Here is a tiny trained network, its code and every weight. The questions are about switching its units off for an input and a target symbol, where a switched-off unit gives its printed mean instead of its output.

import numpy as np


def w(rows, s, z=0):
    codes = np.array(rows[::2]) - 128.0
    scale = np.full(codes.shape[1], s)
    scale[-1] = z or s
    return codes * scale


def f(y):
    return y / 2 * (1 + np.tanh(0.7978845608 * (y + 0.044715 * y**3)))


def softmax(a):
    e = np.exp(a - a.max(-1, keepdims=True))
    return e / e.sum(-1, keepdims=True)


def log_softmax(a):
    a = a - a.max(-1, keepdims=True)
    return a - np.log(np.exp(a).sum(-1, keepdims=True))


def net(x, mask):
    ids = ['αγδεηθμξπστψω'.index(c) for c in x.split()]
    T = len(ids)
    res = E[ids] + P[:T]
    u = 0
    for l in range(3):
        r = res
        for j in range(2):
            rows = slice(2 * j, 2 * j + 2)
            q, k, v = (r @ M[l][rows].T for M in (Q, K, V))
            z = softmax(np.where(np.tri(T) > 0, q @ k.T / 2**0.5, -1e9)) @ v
            o = O[l][rows]
            res = res + np.where(mask[u + j], z, o[:, -1]) @ o[:, :-1]
        u += 2
        y = f(res @ A[l][:, :-1].T + A[l][:, -1])
        res = res + np.where(mask[u : u + 4], y, B[l][:, -1]) @ B[l][:, :-1]
        u += 4
    return log_softmax(res[-1] @ U[:, :-1].T + U[:, -1])


Q, K, V, O, A, B = {}, {}, {}, {}, {}, {}
E = w([
[130,93,188,148,94],'α',
[106,185,119,177,89],'γ',
[146,65,188,190,65],'δ',
[127,142,173,161,108],'ε',
[115,191,122,134,112],'η',
[124,147,127,178,78],'θ',
[187,164,163,168,155],'μ',
[132,104,2,87,126],'ξ',
[73,165,78,77,82],'π',
[118,31,65,166,42],'σ',
[213,104,137,131,174],'τ',
[138,126,99,181,46],'ψ',
[41,189,43,130,57],'ω',
],0.012)
P = w([
[123,173,187,158,117],'0',
[136,91,146,82,61],'1',
[123,145,167,130,106],'2',
[143,50,178,137,77],'3',
[21,103,98,195,167],'4',
[146,19,128,99,15],'5',
[29,121,75,193,159],'6',
[143,173,216,132,59],'7',
[10,86,128,216,208],'8',
],0.011)
Q[0] = w([
[184,72,193,128,176],'0.h0',
[31,214,198,134,198],'0.h0',
[156,52,42,115,162],'0.h1',
[112,197,156,90,2],'0.h1',
],0.0089)
K[0] = w([
[162,142,191,182,140],'0.h0',
[92,210,121,86,171],'0.h0',
[68,191,245,128,165],'0.h1',
[187,2,140,138,70],'0.h1',
],0.0086)
V[0] = w([
[116,191,140,148,187],'0.h0',
[47,144,95,112,2],'0.h0',
[178,133,195,125,62],'0.h1',
[33,228,195,102,200],'0.h1',
],0.0088)
O[0] = w([
[119,147,1,137,72,76],'0.h0',
[160,48,151,153,116,255],'0.h0',
[159,144,205,99,92,187],'0.h1',
[34,230,105,119,26,67],'0.h1',
],0.0089,0.009)
A[0] = w([
[133,164,135,235,254,192],'0.n0',
[131,68,242,177,155,187],'0.n1',
[35,29,136,240,115,194],'0.n2',
[130,138,113,16,77,3],'0.n3',
],0.0079,0.0034)
B[0] = w([
[147,111,45,63,134,146],'0.n0',
[53,140,115,110,70,254],'0.n1',
[198,238,89,90,228,217],'0.n2',
[10,2,142,132,163,125],'0.n3',
],0.0074,0.017)
Q[1] = w([
[178,51,243,137,19],'1.h0',
[208,75,106,103,94],'1.h0',
[31,92,129,178,252],'1.h1',
[255,84,146,21,41],'1.h1',
],0.0067)
K[1] = w([
[125,176,63,145,45],'1.h0',
[167,121,169,124,62],'1.h0',
[192,2,173,97,180],'1.h1',
[119,214,156,184,22],'1.h1',
],0.0078)
V[1] = w([
[163,176,54,214,144],'1.h0',
[119,87,48,46,133],'1.h0',
[1,83,115,98,22],'1.h1',
[34,206,73,93,84],'1.h1',
],0.01)
O[1] = w([
[104,172,25,27,123,45],'1.h0',
[254,62,122,171,239,81],'1.h0',
[104,146,254,187,222,248],'1.h1',
[114,243,205,52,198,182],'1.h1',
],0.0082,0.011)
A[1] = w([
[203,101,67,78,88,12],'1.n0',
[123,188,86,6,165,67],'1.n1',
[123,147,208,134,122,2],'1.n2',
[64,147,191,2,227,178],'1.n3',
],0.0077,0.0068)
B[1] = w([
[56,78,108,254,135,128],'1.n0',
[223,125,36,215,104,140],'1.n1',
[121,103,136,208,183,186],'1.n2',
[211,230,99,161,138,250],'1.n3',
],0.0076,0.024)
Q[2] = w([
[254,101,201,26,68],'2.h0',
[169,139,206,167,79],'2.h0',
[229,129,181,75,32],'2.h1',
[124,72,148,51,57],'2.h1',
],0.0086)
K[2] = w([
[11,170,79,190,99],'2.h0',
[111,156,93,182,102],'2.h0',
[172,188,114,143,95],'2.h1',
[192,108,162,109,86],'2.h1',
],0.012)
V[2] = w([
[197,48,36,166,218],'2.h0',
[138,105,47,112,215],'2.h0',
[139,183,205,165,254],'2.h1',
[110,194,97,113,45],'2.h1',
],0.0081)
O[2] = w([
[158,13,68,85,238,57],'2.h0',
[165,96,39,52,164,77],'2.h0',
[55,74,10,220,180,255],'2.h1',
[255,157,61,97,41,138],'2.h1',
],0.0073,0.039)
A[2] = w([
[74,23,116,11,246,254],'2.n0',
[216,180,168,28,48,85],'2.n1',
[59,33,208,98,36,157],'2.n2',
[67,110,173,254,153,21],'2.n3',
],0.007,0.0053)
B[2] = w([
[71,125,107,143,133,140],'2.n0',
[98,104,114,53,86,143],'2.n1',
[247,76,92,142,138,139],'2.n2',
[156,109,135,59,149,254],'2.n3',
],0.014,0.055)
U = w([
[42,112,254,101,139,137],'α',
[114,134,84,145,81,153],'γ',
[179,100,188,99,145,9],'δ',
[82,143,166,196,98,151],'ε',
[140,135,100,201,124,86],'η',
[38,124,142,95,82,254],'θ',
[99,148,86,37,125,73],'μ',
[64,113,75,43,139,52],'ξ',
[118,149,122,40,214,133],'π',
[175,55,78,155,118,63],'σ',
[119,116,116,8,146,66],'τ',
[148,92,130,114,80,165],'ψ',
[164,124,58,95,127,27],'ω',
],0.0062,0.0056)

Each question gives the input, a string of symbols that net reads in full, and the target symbol t.
The units are the heads (2 rows each of Q, K, V and O) and the neurons (one row each of A and B). Each row of codes is followed by its name. A weight is (code - 128) times the scale printed after its matrix; where a second scale follows, it is the last column's (O, A, B and U).
mask holds one flag per unit, layer by layer, with each layer's heads first. A switched-off unit (its flag False) gives its mean, the last column of its rows in O or B, instead of its output. The means were averaged over made-up inputs and are rounded, as every weight is.
A unit's drop is (log p(t) with every unit on - log p(t) with that unit switched off) / (log p(t) with every unit on - log p(t) with every unit switched off).
The circuit of an input: a set's keep is (log p(t) with only the set's units on - log p(t) with every unit switched off) / (log p(t) with every unit on - log p(t) with every unit switched off). Starting from the 12 units with the biggest drops (on a tie, the unit counted first), units are removed one at a time, each time the one whose removal leaves the highest keep (on an exact tie, the one counted first), for as long as the keep stays at least 0.8.
units of the circuit, in order: the units of the circuit, biggest drop first
unit that matters most: the unit with the biggest drop
k most important neurons: the k neurons with the biggest drops, biggest first
top k neurons in layer l: the k neurons of layer l with the biggest drops, biggest first
heads that matter: for each layer, one digit per head in row order, 1 if its drop is at least 0.15 and else 0, layers parted by /
input τ μ α θ, target τ: units of the circuit, in order => [2.h1, 1.h1, 2.n1]
input η σ δ δ σ, target σ: most important neuron => [0.n1]
input θ η π θ α, target η: heads that matter => 11 / 10 / 01
input π σ π θ η α, target π: units of the circuit, in order => [0.h1, 1.h1, 2.h1]
input ε π π σ, target ε: units of the circuit, in order => [0.h1, 1.h0, 2.h0]
input μ δ σ δ, target μ: 2 most important neurons => [0.n1, 2.n1]
input σ α α, target σ: heads that matter => 01 / 01 / 10
input η η δ δ θ ω, target η: 2 most important neurons => [0.n2, 0.n1]
input ψ σ π ε ξ α μ π, target ψ: 4 most important neurons => [0.n1, 2.n2, 2.n3, 0.n2]
input θ μ π α, target θ: 3 most important neurons => [0.n1, 0.n2, 2.n1]
input θ ε δ δ π ω σ γ, target θ: heads that matter => 11 / 11 / 01
input σ π η η ω ε α σ, target σ: units of the circuit, in order => [1.h1, 0.n1, 2.h0]
input π γ σ ε π π, target π: units of the circuit, in order => [0.h1, 1.h1]
input σ μ ω γ ψ θ θ τ, target σ: units of the circuit, in order => [2.n3, 1.h1, 2.h0]
input δ π θ π, target δ: unit that matters most => 2.n2
input α α α, target α: 3 most important neurons => [0.n2, 2.n3, 1.n2]
input σ π π η, target σ: 4 most important neurons => [2.n2, 2.n3, 0.n1, 1.n3]
input δ π ψ, target δ: 2 most important neurons => [2.n2, 1.n3]
input ξ π π ε, target ξ: heads that matter => 01 / 11 / 10
input δ π μ ω γ α π η, target δ: heads that matter => 01 / 11 / 10
input ξ π μ, target ξ: top 2 neurons in layer 2 => [2.n0, 2.n3]
input τ ψ π θ, target τ: units of the circuit, in order => [0.h0, 2.h1, 1.h1, 2.n1]
input γ γ δ, target γ: unit that matters most => 0.n2
input ξ ψ μ η π θ ψ α, target ξ: 4 most important neurons => [2.n0, 1.n0, 0.n1, 2.n3]
input ξ ψ ξ, target ξ: heads that matter => 11 / 10 / 10
input ε ε ξ π α π π ψ, target ε: heads that matter => 11 / 11 / 11
